The rows lie along a hidden order. The number after each row says roughly how far along it the row is, from 0 to 10. A new part has a new order.
(in the rows, 128 means zero)
[152 145 161 145 209 150 109 109 140 161  99  91 156 114 120 115 131 154
 130 134 162 120 173  96  87 132 110 152 112 104 122 132 153  33 113  87
 147 175 115 199 136 127 102 132 135 119 119 143 132 108  94 124  95 137
 101 118 151 131 104 173 127 105  97 128 130 128 176 162 150 131 166 154
 125 157 121 119 136 161  61 141  42 166 120 127 136 187  99 135 171 186
 119 140 106 156 164 112 157 102 139 139 143 118 144 138  79 108 146  78
 140 150 120] : 9
[153 159 136 141 173 171 121 100 113 166 129  83 128 133 123 120 142 154
 146 122 155 122 163 116  68 141 112 154 118  94 113 130 130  90 101 114
 148 172 117 125 126 122  69 132 151 116  97 135 119 110 104  98 104 130
 121 119 163 123 104 158 129 116 119 113 175 135 175 159 155 142 163 165
 137 134 156 140 119 147  59 156  54 165 116 107 119 199  92 131 173 150
 139 132 117 136 145 106 163 106 128 145 137 117 140 132  68 118 127 102
 136 146 112] : 2
[152 165 143 152 163 165 120 105 107 201  96  86 202  81 113 127 127 130
 131 126 143 126 194 104  75 140 132 150 114 116 105 142 131  87 102  62
 126 139 133 176 114 119  78 142 120 118 118 144 116 121 109  98 117 145
 102 128 158 130  85 153 133 108  55 110 140 149 224 191 156 131 179 137
 137 135 135 128 139 148  32 178  41 127 139 103 159 171  89 120 161 156
 129 149 109 128 165 117 155  86 134 141 128  94 147 128  60 130 119  74
 131 151 118] : 7
[156 174 108 129 162 153 122 114 105 226 136  84 131  92 119 121 134 150
 142 118 142 125 165 114  34 147 123 144 122 118 108 114 109 112  96  82
 129 135 153 131 119 121  41 125 136 119 102 133 103 123 116  54 124 135
 112 127 181 116  62 150 143 106  73 113 168 129 172 197 139 139 177 132
 142 112 169 162 134 145  68 173  58 123 135  93 136 160  89 125 157 139
 140 144 124 130 163 107 173  62 130 136 113  90 150 120  65 135 103 106
 121 148 109] : 6
[158 171 129 132 172 159 122 107 109 208 143  81 142 106 120 121 137 147
 143 121 146 122 174 116  38 149 117 152 116 108 109 116 115 104  98  86
 136 149 143 124 121 121  45 130 139 119  99 131 103 120 110  70 122 135
 117 124 174 119  77 156 137 105  89 111 162 138 179 175 145 141 173 151
 137 119 168 161 127 145  61 156  57 132 125 101 122 189  94 127 164 140
 139 144 122 132 162 103 181  72 126 136 123  99 150 122  69 131 114  94
 127 154 109] : 5
[162 143 163 153 201 153 102 121 143 174 104  85 155 120 118 115 124 148
 124 135 167 114 189  95  68 135 107 156 112 113 119 121 146  62 112  86
 148 162 126 197 128 126  95 133 141 121 120 142 123 115  97 112  99 140
 101 121 157 130  93 161 126 103  84 122 119 124 176 160 151 128 168 161
 130 165 121 127 138 165  64 123 131 157 121 132 127 189 107 140 169 187
 121 143 103 152 168 113 153  90 135 135 142 111 143 135  62 112 152  86
 136 154 120] : 10
[135 153 157 145 200 138 106 118 136 197  86  82 175  96 111 114 126 142
 126 131 166 123 187  95  73 132 119 152 116 115 116 124 142  66 112  21
 141 141 134 196 131 123  83 135 137 116 122 149 122 117  96 105 105 138
  92 128 162 124  93 160 134  96  56 124 129 117 192 176 140 128 168 139
 129 156 131 130 148 164  12 149  38 145 142 124 149 160 102 135 159 177
 121 149  98 152 155 107 154  87 142 135 134 108 151 130  84 118 141  84
 132 155 122] : 10
[109 160 140 155 162 161 127  95 112 171  94  95 155 116 112 124 140 140
 152 118 158 130 183 122  84 132 122 148 112  89 108 143 137  77 109 105
 148 166 108 122 131 117  53 145 148 107 106 145 123 110 106 110 108 126
 105 127 147 120 115 158 128 106  79 114 185 135 203 172 146 146 173 152
 135 140 155 133 126 142  38 208  46 164 138  90 141 205 109 126 180 142
 144 143 108 141 144 109 136 110 140 152 136 107 146 129  59 117 133  81
 137 142 117] : 0
[141 174 131 139 168 162 126 107 107 207 117  96 155 105 114 120 138 138
 145 118 146 122 172 120  71 144 124 144 119 107 105 126 120  97  97  90
 138 152 139 113 120 118  39 136 134 115 103 136 109 120 112  75 117 134
  98 128 159 118  77 149 136 106 125 110 173 132 196 175 144 142 174 144
 138 120 163 151 128 141  60 183  54 139 133  91 135 178  92 126 161 140
 142 140 117 127 151 111 171  83 130 137 124 100 144 123  65 129 117  85
 128 147 113] : 3
[148 163 163 158 202 151 113 116 124 194  91  83 197  80 109 124 124 117
 123 133 149 110 195 104  83 140 136 154 111 124 114 133 138  73 104  42
 136 130 140 181 108 121 104 149 123 115 128 145 119 120 114 114 111 147
  95 132 138 134  92 156 129 100  29 116 127 143 206 182 153 125 177 146
 130 146 128 129 143 150  46 167  55 125 140 112 147 176  99 126 164 169
 123 158 104 138 180 116 143 108 131 140 131  98 129 126  78 131 140  69
 136 148 126] : 8
[204 148 132 127 180 166 116 110 124 153 160  74 126 132 136 118 141 171
 145 126 149 124 144 107  23 144 102 162 119 101 113 120 127  87  98 109
 144 184 123 166 130 129  91 118 137 128  85 122 108 111 104  85 101 134
 130 108 178 126  75 162 130 120 122 112 146 140 120 165 157 139 173 174
 143 137 144 148 114 159  71 114  50 157  95 112 100 184  80 133 170 161
 134 123 121 129 151 105 190  98 118 135 135 115 137 136  48 112 113 106
 131 158 103] : 7
[152 164 127 141 155 158 126 101 106 205 101  87 170  88 117 125 134 145
 138 121 145 135 178 102  55 138 125 151 122 112 107 139 121  95  97  73
 127 141 135 171 126 120  61 132 126 120 108 147 110 123 107  79 111 138
 107 123 255 120  79 151 139 108  85 112 157 137 185 188 145 135 175 130
 141 125 154 138 138 149  34 189  52 136 140 101 141 155  83 120 165 156
 135 143 118 122 151 114 165  75 138 140 126  92 154 130  66 126 102 108
 126 147 116] : 7
[147 147 163 149 216 150 106  95 134 197  95  87 178 101 115 116 127 141
 125 133 171 121 189  98  88 133 121 158 114 115 117 128 142  65 113  63
 143 154 132 188 126 123 101 135 133 112 121 144 122 112 108 112 101 138
  92 126 153 130  95 161 130 109  73 122 128 126 191 170 147 129 180 147
 128 155 129 126 141 160  61 150  44 142 133 120 141 171 100 135 165 173
 123 150 101 150 173 106 150  87 138 137 137 108 146 132  71 117 145  83
 135 154 121] : 9
[114 161 154 147 178 138 118 108 127 191  81  92 184  88 114 115 126 142
 128 128 159 130 149  99  85 131 121 141 114 108 113 137 141  64 107  81
 136 139 130 183 137 121  68 136 132 113 121 154 128 120  97 123 103 137
  90 129 161 124  93 164 135  95  92 121 143 122 198 179 136 132 166 134
 129 149 130 123 154 152  41 193  48 145 147 112 165 147  96 128 164 167
 123 154  99 151 156 113 141  88 149 139 136 102 148 132  84 116 132  79
 134 146 123] : 9
[172 158 124 127 165 159 121 101 114 195 138  79 128 116 132 121 138 165
 145 121 162 135 161 114  36 143 108 154 121 100 107 125 120  94  99  96
 138 165 129 150 134 127  64 119 136 124  94 133 111 118  97  82 110 134
 122 115 162 118  74 160 136 103 104 119 146 134 148 181 147 136 175 150
 141 130 157 146 127 156  62 147  48 149 116 105 129 166  84 127 160 150
 135 128 124 131 140 108 182  81 130 133 130 107 145 132  50 117 102 100
 128 151 106] : 7
[132 156 142 153 164 153 121 103 115 192  98  92 197  90 116 126 127 134
 131 126 151 130 189 106 111 134 129 145 114 109 112 145 136  70 103  69
 132 141 120 180 127 119  91 141 122 114 124 151 125 122 110 114 105 140
 102 126 163 131 101 156 133 101  48 114 143 143 195 192 147 131 183 140
 132 139 134 121 148 149  30 182  43 144 147 107 162 155  93 120 154 162
 126 145 105 139 150 120 153  90 142 141 134 102 150 131  72 122 125  62
 134 144 125] : 7
[134 161 143 154 168 167 125 103 112 186 116  87 150 108 112 123 138 130
 148 121 153 121 186 119  60 141 125 152 114 104 106 135 129  89 103  96
 147 159 122 125 115 117  56 144 146 109 110 136 114 110 111  94 112 132
 107 129 151 124  94 148 129 105  96 112 176 140 185 170 155 143 176 158
 139 132 155 144 127 151  44 176  51 152 135  95 132 202  94 126 175 144
 143 148 113 135 159 109 150  99 129 148 131 100 141 125  64 127 133  87
 135 150 113] : 1
[118 166 142 151 170 151 120 100 112 201  77  90 204  77 114 130 125 131
 129 124 148 131 238 107  96 132 133 145 116 109 111 144 134  81 103  51
 130 134 129 186 127 117  73 142 122 112 122 154 123 121 102 110 108 138
  94 128 168 128  89 162 135  96  38 113 149 141 206 191 142 132 180 125
 131 137 138 121 149 142  37 201  53 136 154  99 175 158  89 118 159 152
 127 145 106 137 156 118 143  78 146 142 132  94 151 128  81 124 119  76
 133 143 126] : 7
[142 177 156 152 193 156 111 107 127 205  93  85 189  95 115 122 126 129
 128 132 147 122 202 102 102 136 130 145 113 114 114 138 141  49 112  55
 137 145 127 184 121 121  97 141 125 114 124 150 123 119 106 123 104 142
  98 126 147 132 110 159 130 100  64 119 136 141 196 176 151 130 172 141
 130 145 124 122 140 147  38 173  59 140 140 111 153 168 101 123 161 170
 125 149 103 139 163 112 149 105 139 142 136  93 145 130  76 121 133  82
 138 148 126] : 7
